Below are the code and all the weights of a small trained network. Each question names an input and a class and asks about switching units off, where a switched-off unit gives its printed mean instead of its output.

import numpy as np


def w(rows, s, z=0):
    codes = np.array(rows[::2]) - 128.0
    scale = np.full(codes.shape[1], s)
    scale[-1] = z or s
    return codes * scale


def norm(h):
    return h / np.sqrt((h * h).mean(-1, keepdims=True) + 1e-5)


def f(y):
    return y / 2 * (1 + np.tanh(0.7978845608 * (y + 0.044715 * y**3)))


def log_softmax(a):
    a = a - a.max(-1, keepdims=True)
    return a - np.log(np.exp(a).sum(-1, keepdims=True))


def net(x, mask):
    res = np.array(x, float).reshape(1, 4) / 4 @ E
    u = 0
    for l in range(4):
        y = f(norm(res) @ A[l][:, :-1].T + A[l][:, -1])
        res = res + np.where(mask[u : u + 4], y, B[l][:, -1]) @ B[l][:, :-1]
        u += 4
    return log_softmax(norm(res)[-1] @ U[:, :-1].T + U[:, -1])


A, B = {}, {}
E = w([
[157,123,88,143,99,117,106,84,136],'x0',
[147,162,186,191,122,73,130,44,139],'x1',
[253,101,153,182,111,133,199,146,66],'x2',
[112,75,121,91,188,119,132,95,76],'x3',
],0.0053)
A[0] = w([
[72,95,91,253,81,61,206,93,150,112],'0.n0',
[72,112,198,148,168,114,159,196,138,138],'0.n1',
[160,119,59,115,116,125,87,84,133,157],'0.n2',
[168,77,158,157,99,145,180,120,98,254],'0.n3',
],0.0053,0.0013)
B[0] = w([
[47,176,133,125,156,124,70,186,76,189],'0.n0',
[94,114,100,253,173,88,137,109,172,166],'0.n1',
[98,68,90,212,169,106,183,146,99,175],'0.n2',
[53,114,137,75,157,86,191,104,200,252],'0.n3',
],0.0062,0.0029)
A[1] = w([
[141,15,104,70,55,196,120,186,136,145],'1.n0',
[147,149,191,160,101,137,117,2,104,2],'1.n1',
[76,182,21,207,171,128,196,132,79,184],'1.n2',
[91,56,153,130,166,140,146,142,203,191],'1.n3',
],0.0048,0.00051)
B[1] = w([
[61,194,174,100,175,126,116,160,76,252],'1.n0',
[98,153,177,97,158,159,115,152,44,186],'1.n1',
[73,92,143,185,61,125,48,160,62,253],'1.n2',
[188,118,149,140,93,1,99,69,89,247],'1.n3',
],0.0075,0.002)
A[2] = w([
[70,149,112,58,165,151,126,202,79,51],'2.n0',
[191,76,255,178,169,166,235,137,82,235],'2.n1',
[27,240,219,107,133,210,99,7,124,57],'2.n2',
[110,164,134,98,244,189,134,241,108,255],'2.n3',
],0.0035,0.00094)
B[2] = w([
[181,233,181,167,75,158,51,97,144,186],'2.n0',
[134,136,119,93,62,231,108,79,132,251],'2.n1',
[253,121,170,51,159,228,117,114,108,203],'2.n2',
[135,102,162,149,103,168,14,40,88,196],'2.n3',
],0.005,0.0025)
A[3] = w([
[90,47,218,237,179,101,102,128,93,153],'3.n0',
[39,98,91,138,170,62,38,43,238,155],'3.n1',
[169,234,109,240,63,208,105,175,252,2],'3.n2',
[76,95,151,17,172,135,26,166,176,157],'3.n3',
],0.0042,0.00086)
B[3] = w([
[18,82,7,211,129,94,33,218,138,224],'3.n0',
[174,160,79,85,36,126,253,86,74,254],'3.n1',
[153,46,10,206,209,145,179,54,14,218],'3.n2',
[158,63,184,130,181,117,195,102,133,229],'3.n3',
],0.0056,0.0034)
U = w([
[77,205,243,78,190,214,2,114,71,167],'0',
[109,71,50,181,193,127,138,77,57,187],'1',
[170,131,161,28,72,155,218,59,125,186],'2',
[37,117,59,205,70,66,98,175,108,148],'3',
[91,163,126,147,116,75,76,170,201,43],'4',
[164,149,107,97,180,109,93,215,206,5],'5',
],0.0056,0.0028)

Each question gives the input, the list of numbers given to net, and the class t.
The units are the neurons (one row each of A and B). Each row of codes is followed by its name. A weight is (code - 128) times the scale printed after its matrix; where a second scale follows, it is the last column's (A, B and U).
mask holds one flag per neuron, layer by layer. A switched-off neuron (its flag False) gives its mean, the last column of its row in B, instead of its output. The means were averaged over made-up inputs and are rounded, as every weight is.
A unit's drop is (log p(t) with every unit on - log p(t) with that unit switched off) / (log p(t) with every unit on - log p(t) with every unit switched off).
The circuit of an input: a set's keep is (log p(t) with only the set's units on - log p(t) with every unit switched off) / (log p(t) with every unit on - log p(t) with every unit switched off). Starting from the 12 units with the biggest drops (on a tie, the unit counted first), units are removed one at a time, each time the one whose removal leaves the highest keep (on an exact tie, the one counted first), for as long as the keep stays at least 0.8.
circuit, biggest first: the units of the circuit, biggest drop first
most important unit: the unit with the biggest drop
top k neurons: the k neurons with the biggest drops, biggest first
top k neurons in layer l: the k neurons of layer l with the biggest drops, biggest first
input [7,4,-7,0], class 2: top 2 neurons => (3.n1; 0.n1)
input [4,0,-5,1], class 2: circuit, biggest first => (3.n1)
input [-4,7,-2,-3], class 0: circuit, biggest first => (2.n2; 1.n1)
input [7,2,-3,-7], class 1: top 2 neurons => (3.n2; 1.n3)
input [-8,-8,2,2], class 0: circuit, biggest first => (2.n0; 2.n3)
input [-1,0,5,-1], class 2: circuit, biggest first => (2.n1; 0.n3)
input [1,-8,8,8], class 0: top 2 neurons in layer 2 => (2.n3; 2.n0)
input [-3,-7,-8,7], class 2: circuit, biggest first => (3.n1; 3.n3; 3.n0)
input [-2,8,-4,7], class 0: circuit, biggest first => (1.n1; 2.n2; 3.n2)
input [5,-7,-6,3], class 0: circuit, biggest first => (1.n0; 2.n0; 3.n0)
input [4,7,7,-6], class 0: circuit, biggest first => (1.n1; 0.n0)
input [6,6,-4,0], class 0: circuit, biggest first => (1.n1; 2.n2)
input [-3,-8,8,0], class 0: circuit, biggest first => (1.n0; 2.n3; 3.n2)
input [-4,6,3,-2], class 0: most important unit => 0.n2
input [5,-8,-4,-7], class 0: top 2 neurons => (1.n0; 0.n1)
input [3,-1,-2,-4], class 1: top 2 neurons => (3.n2; 0.n3)
input [3,-1,-4,0], class 2: top 2 neurons in layer 3 => (3.n1; 3.n2)
input [-6,7,-8,4], class 2: top 2 neurons => (3.n1; 1.n0)
input [2,-4,2,-4], class 0: top 2 neurons => (1.n0; 0.n1)
input [-5,0,7,1], class 2: most important unit => 2.n1
input [1,-4,5,1], class 2: top 3 neurons => (0.n3; 0.n0; 3.n0)
input [5,5,3,-2], class 0: top 2 neurons => (1.n1; 0.n1)
input [7,2,4,1], class 3: top 2 neurons => (0.n2; 0.n0)
input [-5,3,3,-6], class 1: top 2 neurons => (3.n2; 0.n2)
input [4,1,-6,2], class 2: top 2 neurons => (3.n1; 0.n1)
